Rows, each followed by one of two labels for a hidden trait (new trait and labels in each part):
[4 9 48 8 -5 -24 -6 14 -14 12 -1 0 3 4 12 13 -17 4 9 13 3 6 -2 7 1 1 -16 -10 0 5 14 12 -4 -2 -3 5 -15 -16 5 -8 -1 1 -12 5] : Nr
[5 6 24 7 -11 -26 -9 2 -11 7 -2 7 -1 3 1 8 -15 0 7 6 1 11 -5 8 14 2 -17 -7 5 5 13 7 -7 -8 -7 9 -8 -22 -1 -5 -3 10 -8 1] : Nr
[-1 -14 -34 -5 -7 14 -4 -15 11 -10 2 7 -4 -2 -15 -10 14 -4 -3 -7 -4 -3 -3 -6 19 2 -1 8 4 -7 -11 -14 -5 -5 -1 3 19 2 -9 7 -2 6 8 -6] : Qf
[-2 -5 -10 3 -16 -16 0 -3 -3 -3 5 19 -6 0 -9 7 -3 -3 1 -3 0 7 -8 2 36 7 -21 1 6 -2 4 -2 -6 -10 -5 12 0 -21 -5 -1 -3 17 -2 0] : Qf
[0 0 10 8 -14 -24 4 9 -7 0 6 15 -3 2 3 19 -9 1 2 4 2 2 -6 2 32 6 -23 -3 4 0 10 5 -3 -9 -3 11 -10 -26 2 -5 -2 12 -7 5] : Nr
[-7 -9 -15 2 -17 -7 12 2 2 -8 11 19 -4 0 -3 18 1 1 -5 -2 1 -8 -6 -4 36 8 -25 5 4 -7 -3 -3 0 -8 0 10 0 -19 2 0 0 14 1 2] : Qf
[7 10 42 7 0 -15 -9 13 -13 13 -5 -8 7 4 16 4 -17 5 10 14 3 6 1 7 -14 -2 2 -9 -2 5 12 13 -4 2 -2 2 -14 -5 4 -7 0 -7 -10 5] : Nr
[-11 -13 -25 -4 0 15 12 6 10 -10 12 4 2 -2 7 11 12 6 -6 4 3 -19 0 -10 2 3 -2 7 -5 -11 -12 -6 4 0 7 0 1 4 7 5 3 -5 5 3] : Qf
[-4 -9 -23 -3 8 20 -2 -9 9 -6 2 -7 1 -2 -1 -8 11 2 -1 1 1 -8 2 -7 -15 -2 14 5 -4 -8 -8 -5 -1 4 5 -3 8 13 0 6 1 -6 6 -3] : Qf
[-8 -14 -25 -1 -12 2 8 -3 7 -10 11 12 -4 -1 -5 9 8 1 -5 -3 0 -12 -5 -6 25 7 -13 8 2 -8 -7 -8 -1 -7 1 5 4 -8 -1 3 0 10 4 -1] : Qf
[-6 -3 -7 0 10 18 3 2 7 -3 3 -10 4 -1 9 1 7 6 1 8 5 -13 4 -6 -24 -3 10 2 -8 -7 -8 0 4 8 7 -5 -1 16 7 3 2 -14 4 2] : Qf

Next part:
[1 3 -12 34 2 10 -6 5 -16 1 -18 -13 -4 -8 11 -7 4 9 30 10 17 5 -5 -2 -2 7 -19 -1 0 3 9 9 17 0] : T
[1 1 -7 28 3 -9 1 -10 3 12 0 -31 -13 -3 4 -15 1 -29 -11 -13 -28 -3 6 -14 -1 29 -7 8 1 -14 -6 -12 -5 -1] : T
[-3 -3 -2 26 16 -7 7 6 6 -4 13 -26 -10 8 -26 -6 1 -9 -11 -3 -4 -5 3 -11 -3 42 3 0 8 -7 -2 -7 -25 4] : T
[19 -3 -15 30 15 4 0 9 -28 2 -2 4 -6 6 0 -12 2 -3 31 6 36 -1 -2 -2 -2 32 0 -8 5 8 7 5 8 8] : T
[7 1 -13 36 31 -16 -4 5 3 9 -14 6 -4 7 -14 -5 1 -28 -12 3 -12 -6 3 9 -2 29 7 -5 12 -1 -8 3 -6 8] : H
[-1 -2 -9 36 22 -12 -22 7 3 13 -22 -17 6 -3 -10 1 8 -27 -5 -9 -22 -3 8 15 2 16 -7 0 9 0 -5 -28 3 -1] : H
[7 -8 -5 4 8 0 -12 7 -18 4 9 -26 3 -4 18 -7 -2 -8 20 2 15 3 6 -1 0 53 4 -5 1 -2 -6 -49 14 -8] : T
[0 -6 -12 35 21 -11 -15 14 -6 14 -17 -29 2 -5 2 -10 -5 -17 -1 -3 -5 -3 9 4 0 55 2 0 8 -6 -8 -41 3 -5] : H
[2 -7 -7 24 22 -10 -22 4 -11 2 -8 -4 7 -9 2 3 8 -54 6 7 -17 1 5 12 2 19 -13 -14 16 3 -5 -26 22 7] : H
[-7 0 10 -1 -13 -7 0 -1 6 -1 3 -12 3 -4 -18 2 4 -15 -22 -32 -32 -6 9 -6 3 -16 -7 7 5 -2 2 0 -16 2] : H
[11 -2 -21 53 30 -4 2 -1 6 16 -13 -9 -13 22 -31 -5 5 -12 -3 4 12 -5 -3 3 -3 14 -3 0 -1 -2 1 21 -25 4] : T
[-5 5 1 12 -1 -10 -5 -10 13 4 -3 -13 -4 -7 7 -2 3 -28 -18 -12 -41 -1 7 -2 1 0 -4 7 5 -10 -9 -7 1 -2] : T
[1 -9 4 6 -2 -12 -28 16 -29 2 -6 -30 17 -27 18 -6 1 -35 14 -29 -25 -2 18 3 6 39 -9 -5 17 4 -3 -63 31 -1] : H
[0 -2 -5 -3 17 -10 -10 0 1 7 -11 11 3 -3 17 -3 -8 -20 -3 21 -8 1 -1 10 -1 21 11 -7 6 -4 -13 -15 18 1] : T
[-1 -8 -4 19 19 -7 3 12 5 4 1 -16 -2 10 -27 -3 -3 -2 -12 -1 11 -6 3 2 -1 35 6 -1 6 -3 0 -17 -23 0] : H

Next part:
[-2 -6 6 4 11 -11 -29 22 5 -25 -3 -4 20 2 5 -18 -6 22 -45 -10 2 -1 -1 10 8 2 -5 -11 -1 -8 -14 8 6 -7 1 19 5 1 2 8 -14 -17 -7 -12 -10 -4 -11 12 28 39 12 -4 -13 4 10 11 -2 6 -10 12 -9 -1] : W
[-23 6 -13 -11 14 -3 14 39 9 -13 -15 0 -1 -7 6 -5 21 4 -31 -26 -14 -1 2 6 13 11 5 -10 -20 22 0 -23 5 -19 5 17 20 34 -15 -5 -34 -21 -15 -15 8 -29 -19 -17 3 26 -1 4 11 -25 18 35 4 -4 -12 9 -3 -4] : S
[15 -22 37 -5 -9 -11 -26 -27 -11 -15 -3 13 21 3 -15 -2 -19 1 -8 7 5 11 -6 -17 9 4 6 -4 23 -15 2 -24 -3 0 -6 -4 4 9 22 -3 2 10 -6 -2 -21 1 -3 -3 13 7 1 -3 -8 4 -21 1 0 -2 -4 -13 -16 5] : S
[-6 -3 9 -12 3 -13 -21 19 7 -12 -9 -9 12 -13 7 -3 -6 6 -25 -2 16 8 5 -12 9 -3 14 -27 -27 -14 -8 -19 9 3 -2 -5 5 -17 -11 -5 -9 -11 -5 -15 4 16 13 0 13 19 1 1 18 2 2 -4 -2 1 -8 -12 4 -7] : W
[24 -1 -14 0 -14 -12 -13 -22 -10 -12 -8 6 25 -11 5 3 3 6 10 1 3 -3 35 4 5 -1 -7 -11 -1 19 11 -5 8 9 -13 20 -1 -11 -1 0 39 -17 -14 -24 -4 -5 2 -4 -5 18 -6 -5 -6 -3 2 -25 7 1 -12 -6 16 24] : W
[-20 -2 -4 -16 -1 -11 -15 -11 -8 -10 -11 0 18 -9 15 -5 -21 22 -33 -4 -5 0 1 11 0 3 6 -14 -13 -6 11 -2 -3 9 -1 24 7 16 10 -5 49 -26 -13 -10 -24 -15 -4 0 2 27 -4 -3 13 -14 5 -2 -3 5 -46 -5 -13 12] : W
[2 -3 31 13 -4 -11 -20 -33 -15 -11 -11 4 11 -15 -11 3 2 7 -24 -5 5 -1 -5 6 11 -8 4 -3 0 -19 3 -2 0 0 0 6 -7 2 0 -3 -15 -6 -4 -16 -12 2 -4 3 12 -1 -4 -5 -29 -7 -17 -2 0 -3 -4 -1 -7 13] : W
[-37 -11 2 -1 0 19 13 -10 3 7 -5 2 15 -21 4 -22 41 10 -37 -5 1 -7 -10 -7 9 0 4 -14 -6 -7 3 15 -16 28 -1 18 3 -10 5 -11 -4 -14 1 -10 -4 -5 1 -1 15 12 3 4 -4 1 14 32 -5 14 -1 -6 -15 -10] : S
[14 -12 6 -15 0 -3 -15 -15 0 -8 -10 2 12 -5 4 4 -40 5 -27 1 2 0 2 11 14 0 2 -18 19 10 7 -8 5 -12 -13 14 9 0 37 -4 48 -10 -10 -8 -27 -13 -4 1 18 26 0 -3 -4 6 -5 -11 -1 8 -26 -4 -24 -3] : S

New part:
[4 18 30 -6 -2 3 -15 3 -1 2 4 -5 3 -1 -5 -3 -8 -7 -2 -3 -4 1 -1 2 -7 -6 -1 0 -8 -4 -1 -11 2 25 5 -10 8 -14 19 12 0 -3 -5 5 3 3 -4 4 6 0 -6 0 1 -1 1] : RR
[12 15 57 -1 2 1 -19 7 4 -1 4 -7 4 6 2 -7 -4 -5 -2 -4 -6 -1 9 3 -8 -7 -1 7 -7 -5 6 -13 8 24 2 -11 5 -11 25 14 -3 -3 -1 0 1 1 -13 2 5 2 -8 0 -5 -7 0] : RR
[5 17 25 -6 -1 1 -16 2 1 3 4 -2 2 0 -4 -3 -7 -7 -2 -2 -5 0 -1 2 -6 -7 -1 2 -7 -3 0 -9 3 26 4 -7 7 -11 14 11 2 -2 -5 4 2 4 -4 4 4 1 -5 0 4 1 0] : Bl
[9 9 35 -4 0 0 -16 3 2 3 5 -4 4 2 -7 -5 -11 -6 -2 -5 -5 -2 1 3 -6 -5 -1 5 -11 -1 1 -12 2 23 5 -11 2 -15 21 8 1 -2 -4 3 2 4 -6 5 4 1 -4 0 0 -3 -2] : Bl
[9 22 42 -6 0 5 -17 2 4 3 5 -5 4 3 -9 -4 -10 -4 -2 -4 -4 -3 -1 3 -5 -8 -2 3 -6 -6 0 -12 2 22 3 -11 7 -14 16 8 4 0 -6 4 3 3 -4 5 3 2 -5 -1 3 -2 1] : Bl
[7 16 63 -3 2 7 -14 4 3 -4 6 -10 3 3 -1 -4 -6 -2 -2 -2 -10 -1 7 3 -7 -3 -1 4 -4 -12 3 -12 5 13 0 -8 4 -10 20 8 -4 -4 -2 2 1 -2 -9 1 4 2 -7 -2 -5 -6 1] : RR
[3 13 21 -8 0 -1 -15 0 0 0 3 -4 2 1 -3 -3 -9 -6 -2 -2 -3 -1 -2 4 -4 -5 -1 1 -7 -5 0 -8 2 19 3 -8 7 -9 25 8 2 -1 -5 3 1 3 -3 1 3 1 -4 -1 5 0 1] : Bl
[6 21 40 -3 0 0 -16 3 -2 0 3 -8 4 0 3 -4 -9 -6 -2 -2 -10 3 7 0 -10 -3 0 4 -5 -1 2 -10 6 20 3 -8 3 -15 21 12 -7 -5 -3 4 1 -1 -4 2 6 0 -7 -1 -11 -3 -3] : RR
[10 12 56 -1 2 2 -16 7 6 -2 8 -14 5 5 -1 -8 -4 -2 -2 -5 -6 -2 7 3 -9 -5 -2 5 -7 -7 4 -14 6 17 0 -10 5 -14 24 10 -1 -3 -3 1 2 0 -11 2 4 3 -8 -1 -5 -6 1] : RR
[-1 17 48 -12 0 4 -22 0 -6 0 2 -7 2 -1 1 -2 -10 -6 -3 -2 -4 1 3 -1 -6 -7 -1 -1 -7 -9 1 -6 1 17 4 -5 7 -4 23 9 -4 -2 -8 8 1 -7 2 0 4 -2 -5 -2 -14 0 1] : Bl
[8 9 48 -4 1 4 -17 2 5 1 4 -4 3 2 -3 -5 -5 -5 -2 -3 -3 -3 1 4 -4 -9 -1 4 -6 -9 1 -15 5 23 3 -12 9 -14 22 11 2 0 -4 4 2 6 -7 4 3 1 -6 -1 7 -2 2] : Bl
[6 16 43 -6 1 2 -18 3 -3 -1 4 -9 3 2 2 -4 -11 -6 -2 -4 -11 1 7 1 -8 -4 0 4 -7 -3 3 -11 3 16 2 -9 3 -12 29 9 -6 -5 -3 2 1 -2 -5 0 6 0 -8 0 -10 -4 -2] : Bl
[10 13 39 -5 -1 2 -13 3 5 1 6 -8 2 2 -8 -5 -8 -5 -2 -5 -3 -1 1 3 -7 -5 -1 3 -7 -6 1 -14 3 23 3 -11 6 -15 3 10 3 -2 -1 2 3 6 -8 4 5 3 -7 0 4 -3 0] : Bl
[1 17 63 -4 -2 10 -16 2 -2 -3 5 -8 3 -1 0 -1 -6 -6 -2 -2 -10 1 4 -1 -8 -3 -1 3 -6 -16 0 -63 3 22 2 -9 5 -15 13 9 -5 -6 -2 7 3 -1 -5 2 7 0 -9 -1 -7 -3 0] : RR
